[  0 -13 -14   7  -8  -3  -7  -2  14 -19  28 -15   2   7 -23  -2   6  17
 -22   1 -16  17 -12  -5   6   8  28  24  32  -4  -3 -27 -13   7 -15 -12
   3]	Vakep
[  0  19  11   6  -3  24   8 -29  -2 -33 -15  25  37  -6  -9  11   8  31
   1   5  11  -6  -5  25   6   0   2  -7  13 -15   1 -22  -6 -16   1  -6
  -1]	bako
[  5 -12  14  -2  26  24 -20   3  25  19 -19 -18 -19  11 -10  31  44   1
  -9  30 -11 -15 -11  -5   6   7  35 -34  26  23 -29  -7 -14  -4  18   5
   6]	Fibud
[ -1  15  19  26   1  -3 -25   9 -30 -17  14  24  -1   2  21  30 -20  11
  37   0  -8 -21 -16  37   1  -2   7 -30  10  -5   0  17   7   7  10 -23
  24]	saru
[ 20  29  34  13   8   9   4 -20 -19   1  -7  29  -8 -20 -11   2  36  16
 -43   5  25  -4 -33  39   0  19   1 -13  -5 -18   2  16   8 -28 -22 -26
  -9]	Fibud
[ -9 -24  -4   3  11   8  35  -8  29  13 -25   6 -20   3 -35 -21  32   8
 -30  11 -14  18 -18 -14 -13  17 -11 -10  34   7  10   2   9   4   3  14
 -16]	Fibud
[ 11  17  24   2   7  32  -7 -32  28  29  14   0  54  -4 -34  -1  49 -26
 -31 -17   8 -28 -14  -3 -14 -15  -3 -29   7  23  30 -32 -41   4 -39  -3
  16]	Futo
[ -2  17  18  17  -1  13   7 -12  14  10   3  18  -2  -8 -21  12   9  -3
  14   0  24   7  12  -1  -4 -11  10  -2   2  -7   1 -19 -11 -31  28  18
   1]	masik
[ 11   8  27 -26   6  -1 -22 -29 -14   7  33 -22  -1  -5 -14  -3 -18  -7
  -9  18 -15  11   8  -4  15  22  -8   2 -25  28 -13  14  10  20 -10  12
   7]	medis
[  9   5 -11  -3   6  -6  -5  -2 -10   3  12  -1  -8   2  -7   4   0   0
   7  -3   3   8  -6 -14  15   9  12  -3  10  -6  13 -25   3  21  -9  -1
  -4]	zera
[  7  -7  15  23   1  20 -16   6  16  25   3 -31  18 -12 -39 -14 -60 -13
  48   5  50  29 -12 -15  18  -9 -25 -20  29 -15  23 -52 -50  18   0  26
  10]	zera
[ 22  39  22   5  -9   3  25 -17 -13  -4  -8   8   6  -3  -7 -13  -1  11
 -39  -9  19  -9   1  62  13  11  18  -4  -4   0  20  -2  -1  -8 -17  17
 -16]	bako
[-23  13 -16 -15  -8 -11   0   3 -18  24  -1  24   9  22 -26  13  -1 -14
  15  10   4  38 -32 -25 -26   3 -27  16  23   4  -7  46   2  10  43  -2
  10]	Fibud
[ 32  59  10 -35   3 -23  -1   3 -20  24  29   3  25 -15  -5  17  -9 -24
 -28  -6  15  -7   6  52  19  24 -14 -26 -17  27 -11  51   5  23 -47 -14
  23]	ziki
[ 18 -83  -2 -45 -51  40  52 -31   6  -9 -48 -49  -9 -15  -9 -28 -18  22
  69 -23  48 -33  33  71  45  -8  26  36  -1 -35   7   3  33 -33 -27  40
 -87]	bako
[  4  31  12   2 -15 -13  32 -24 -35 -34 -16  -7  13  -7  -4 -16   0  30
 -25 -11 -28   4  28  25  13 -12   5  14   2  -3   6   3   5   7  29  23
   5]	bako
[  7  29   0  10  10  32 -33  -4   7  18  14 -10  22   6 -12  41  15 -30
   7   7   9  -3   8 -13  12 -15   8   9 -19   3 -38 -28 -37 -23  12  22
 -23]	Vakep
[ 17  22  -4 -17   2  -6  -4 -20  -6  -1  12  16   2  -7  -1  12  -7 -16
  15  17   3   1  28   3  36 -13  -9  14 -17  -7 -30 -13  -2  -1  19  37
  -9]	zera
[ -7   5 -11 -12   0  17 -36 -31   5  -3  40   2 -26  36   6  38   3  22
   9  18 -40  14   1 -12 -10  31  62 -28  -8   7 -16 -52  31  -4  14  18
   6]	masik
[ -7 -55   2  33  85   0  49  10  -5  12   3 -24 -34  30 -25 -15  79 -10
 -31 -26 -50 -51  25  -4  35  -1  17  12  57  28   4  27 -19  24 -44 -35
 -33]	medis
[ 19   1  25 -16   9  -7 -13 -26   9   7   6  -7  -2   1 -21   4   3   5
 -24 -10  16  10  20  29   6   5  13  -8   4 -30   3  27  -4 -26 -20  -3
   0]	medis
[ 16   3 -25 -13 -44  24 -30  -7 -26  18   0 -35  57   0  34  30  -8 -11
  21  16 -86   5  -6 -64  14  -1  -6  51   4  59 -40  55  23  52  34  39
 -14]	Vakep
[ 58  27  49   2 -19  34 -72 -29 -30  -5  74   3  13 -59 -11 -62   3 -62
 -83  -1 -15  31 -65 -16  66 -34  47 114  -6   8  72   5 -40  40  27  39
 -11]	Vakep
[-18   0 -15  18   1   4  18  -8 -14  -5   5  -9 -26  25  13 -25  12  24
 -35  25 -18  14   4  20  13  36  19  19  -9   6 -28 -32 -20 -19  -8   1
 -19]	masik
[ 14  -2   3  39  29  26  17  -4 -32  -7  24  16  -4   8  13  34 -17 -17
  27 -16 -26 -34 -15  29  29  19   6 -47  -3  32  23 -36   9  74 -40  12
 -20]	saru
[ -5 -19  -3 -26 -17  17  -5  -7   4   5  35  15 -31  24  -3   8   0 -12
   0  11  -6  -1  12  15  30  -8  -3  -4  -2  42 -23   1  -7  -5  30  14
 -29]	saru
[ 17  19  19  33  -9   1   2  -6 -35 -13  24  29 -14  -4   0   5   8  17
 -32 -12  -8 -10  -9  35   2  -6  14  26   3 -13  -3 -14  -3 -28   0  -6
 -10]	Vakep
[ 13   6  19   5  -4  10   8  -7  -6  -8 -11  -2  11   3  -5   5   4  11
 -16   7  14  -5  -3  17  17  -1   5  -6   3   4 -15  -1 -10  -6  10   2
 -11]	bako
[ 26   9  47   3  22  28 -13 -28 -66  20  63 -15  -3  28  12 -32  29 -10
 -65 -26   5 -37  -8  47  -1 -26 -18 -27 -33   9   4 -19 -43 -18 -60 -24
  -1]	Futo
[  7  11   7  19   7 -20   6  30 -26   7   8 -14  11 -15  -7   0  14  -9
 -30  -2 -16 -18  -4  24  -8   8  -7  13   8  19 -10  22 -21  24 -11 -12
  35]	medis
[  7  12 -11  21 -12 -19  -3 -31 -29 -10  30   6   3  18 -29  36 -19  12
  32   8  17  12 -20  27  46  49  16   5   0 -18 -37 -32  20  24 -22 -27
 -20]	zera
[ 16   9  43  -8  27 -28   1 -10  10   8  28   2 -37 -12 -24   5  47 -16
 -19  12  28 -23  -9 -19  16  19  22 -17  -7  29  -4 -12  18  19 -13 -30
  10]	zera
[ -1 -12 -15  -7  23   5   1  18  13   7   1 -14 -31   5 -28  11  21  21
 -17   2 -19   3 -13  19  -6  32  12 -51  16   1   2  -9  21   7 -36  -3
   4]	Fibud
[ 29  -1  47  31  20  11  34 -19  14  31   4  -6   9   0  30 -25   4  -7
  -7  43 -21 -70  -5  -2 -18 -11   8   2  48  59 -13 -38 -28  41 -14  44
  34]	zera
[ -1 -41 -12   4   2  -8  17  -4  32  -4  18   3 -27  26 -16  -1  -6  12
 -16 -13 -32   3  16  19   9   1  22 -31  43 -10   9  -9   2  23 -13  10
  -5]	saru
[ -4 -19 -15   3   0   7  -6  18   6 -11  -2  -7 -13  -5 -26  -9  10  15
 -25  -9  -5  18  -8  19   0  16   7  -6  20  -2  27 -13  -9 -14 -10  -9
   2]	medis
[ -1  -5  -6 -11   5   2  10  15   4  17  -1  11 -10  -4 -10 -35 -14   6
 -22  -2  -8   3  -2  36  19   8  -2   5  36   0  27   1 -30  -9 -13  -5
   2]	ziki
[ -2  -6  20  -1  20  10   2 -26  19  17  12  -8 -11  16 -15   8 -21 -17
  37   4  -1 -14  20  20  57   1  28  -9  24  23  14   2 -25  30  -5  15
 -25]	saru
[  8   0  -6  10   9  25   4  -6 -36   4   6 -16 -16  10 -13  18  14  11
 -16  -5  -7  14 -23  -8  -1  12   5 -26  -2   4  -2 -36  -3  20  -2   0
 -14]	Fibud
[  0   3  21  -2 -12 -17 -16  -1   3  -7  -3   2 -25  23  19  20  12   8
 -20  15  12  -3   2  27  23   1  55 -12  25  13 -11   6 -39  -3  34 -30
  14]	saru
[ 13  -8  31  -6  25  -1   8  21 -21   6  44  50 -74 -20   2 -14   3   7
 -51 -18  73  -7 -16  13  -6   1  38   8 -36 -33  48 -94 -45 -18 -40 -34
 -12]	Vakep
[ 20 -63   9  43 -12  40  31  15 -18 -52 -13  72   9 -73   0   2  -6  25
   7  15 -25 -38 -46  32  29  20 -39   5 -22 -13  -7 -56  40  38 -10  15
 -16]	bako
[  8  -6  -6 -17 -12 -22  -2  -7  -8  -5  10   2   4  28  15  13   8 -18
   4  18   5  -6   7   7  -1 -17 -29 -17 -28  26 -43  26  14 -30  14   9
  -2]	Futo
[ 12 -10   6  -6  17   1  25 -26 -22  -7  21  35  15  -6 -14  24  50 -31
 -25 -20   5 -16 -15 -17 -24   3   0  12  -9   4  13   0  17  36 -20 -15
  -2]	medis
[  6  -8 -24  -3  -5  21 -13  17  -8  -8  15 -11   6   3   8  15   0   7
  -4 -10 -14   7 -10  -7  -3   0  15   4  10   6  10 -26 -13   9 -18   4
  -5]	Vakep
[ 25   6  15   2  -4  -3  12   3 -26  -2   1 -20   3 -24 -14  -8  16  -7
  -9 -20  15  -7   4  16  29  -3  -3  -5   9   8  16   0  -7  29 -14  -5
   6]	zera
[-12  19 -13   0  33   0 -23  13  -6  26  16  45   0   3 -51  71  24 -38
  19  -2 -22   5 -16   3  14  11  13 -19   1 -11 -19  -2  -1  45  28  12
  20]	Fibud
[  3   0  -6  40  -8 -38  -2  -6 -30   1  -1  38  19  24   9  10 -15 -11
   8   0 -42  -7 -29  23 -14   4 -16   1   3 -20  -3  35  29   9   7   9
  16]	Futo
[  9  32  16  35 -10 -35   7   0 -21   7  30   1   8  -1   0   8 -20  -9
   3   0 -12 -12  -5   8  14 -10  13  22  16  13  -9  23 -12  37  17  -8
  14]	saru
[ -2   6  -5   6  21  16  -9   2  25  17  -5  -2   6  -8 -15  26  41 -19
 -11   5  -8  -2  19   1  15  15  15 -17 -23 -12 -32  -7  -8 -10  -6  16
  -8]	masik
[ -7   4 -22  -4  11 -24  14  21 -37   3 -10  36 -47  23  12 -18   7  38
 -48  -2 -44  20 -39  44   2  53  25  -6  37   2  43  46  29  19 -26 -23
   0]	Fibud
[  3   7  -5  23   0 -33 -13   9  -3  18   8   7  27  11   2   0 -24 -20
  22  14 -24 -11 -17   5   0  -4 -21   5   2   2  -9  37   6   6  -3  14
  18]	Futo
[ 15  34  10  33  -6 -19  -9 -14 -36  18  11  11  13  -9   2   1  -1  -9
  12  -7 -13  -5 -33 -29 -10   7   5  25   4 -17  15   7  27  24   8  -3
   0]	zera
[  8   2  10 -11 -11   2  25 -18  -5  -8 -21   7  16   6   3  16  -6  17
  -4   7   5   0  14   1   3   2  -2 -12  -3   2 -17  -7   3  11  14  15
  -7]	bako
[  3  26  -1  25  -9  -1 -10  -1 -39  27  31   2  14  24   8  36  -7 -24
   8   1  -1   7 -16  -6 -12   7  19  13  -9   5 -28   0 -10  24  21   6
  13]	masik
[ 13  51  14  10  27  -5  50 -15 -13 -13   5  26   6 -28 -14  -7  11  14
 -17  12  -5  -7   0  -1  -2  -1 -27 -12   8  44  20  -4   9  21 -15  15
  14]	Fibud
[ -6  11  -4  23  17   2  17   8  10  -4   3  20 -13  -7  -9   7  21  16
  -6   1  -2   4  -2  -1  12  23  28  -8  14  13  22 -24  -3   0  -8  -9
   3]	masik
[  7   1  13  -3 -11 -13 -21 -39  -3  36   8  12  59  -7 -13  18  21 -38
  -5 -12 -40 -17 -15 -28 -23  -1  -4   8 -29 -32  -9  16   9  44 -11  10
  26]	Futo
[  0  10  -6 -19  25 -31  13  11 -31  15 -25 -62 -14   3  31 -30  14 -11
  15  -9   1  -9  32 -40   3 -16   7  17  -8 -13  10  23 -12  18  -9   2
  -4]	zera
[  6  -4  18  11  12  -2   7 -28  -3 -17  13  18 -27  22   9   2  -1   5
 -27   3   1   0  11  40  25   2  16 -25   2 -16  -9 -15 -19  -1  -8  -1
 -16]	saru
[-20 -18  -8  -9  12  10  -9  11 -23  16   9   1   0  15 -20  -2 -10  -1
 -16  -5 -20  18  -8  18   5  33  -7  -3  13   8  13 -12 -38  36 -16 -13
  19]	medis
[  7   2 -39   8  22 -19 -10  14   5 -22  14  11 -21  -4  -7  -5  19   6
 -10  -4 -18  10  -5 -11  14   5  11  -2   6 -39  12 -17  28  -7 -21   0
 -14]	zera
[-30  16  18 -10  42 -27  56 -12 -26  55 -57  30 -37  11 -10  -7  42 -55
  14  -1 -20 -23  34   2 -13  -7 -21  33 -29 -14 -17  64   7   3  49  53
 -29]	Fibud
[  3 -15  23  -8 -19  -6   0  -8   6   3 -11  10   3  -5 -17  12  23  -1
 -13  10  30  -5  -8  35 -22  18 -13  -1  -1  -5 -29  30   8 -35   2 -19
  10]	medis
[ 12  36  17 -29 -11 -45  18 -12 -12  28  21  15  -3 -13 -10 -24   7   2
  -5  -3 -15 -18  32   5  11 -12  -4  41  15   9  -6  60  20   1   6   7
  16]	zera
[ 14   6  27 -12   2   0  -5  -9 -40  10  13   9 -11   1  10 -11  13  -1
  -3 -15 -13 -15   4   7  -4 -15 -12  -9  12   2  13  25  14   8   5   1
  16]	zera
[  9  22  -4  79   2 -22  -8  22 -12  24   1 -58  26  15 -11  21  -9  19
  16 -18 -35  -9  -8 -31  -8  -8  29  29  51 -16 -20  24  -9  -1  -3 -19
  -4]	Vakep
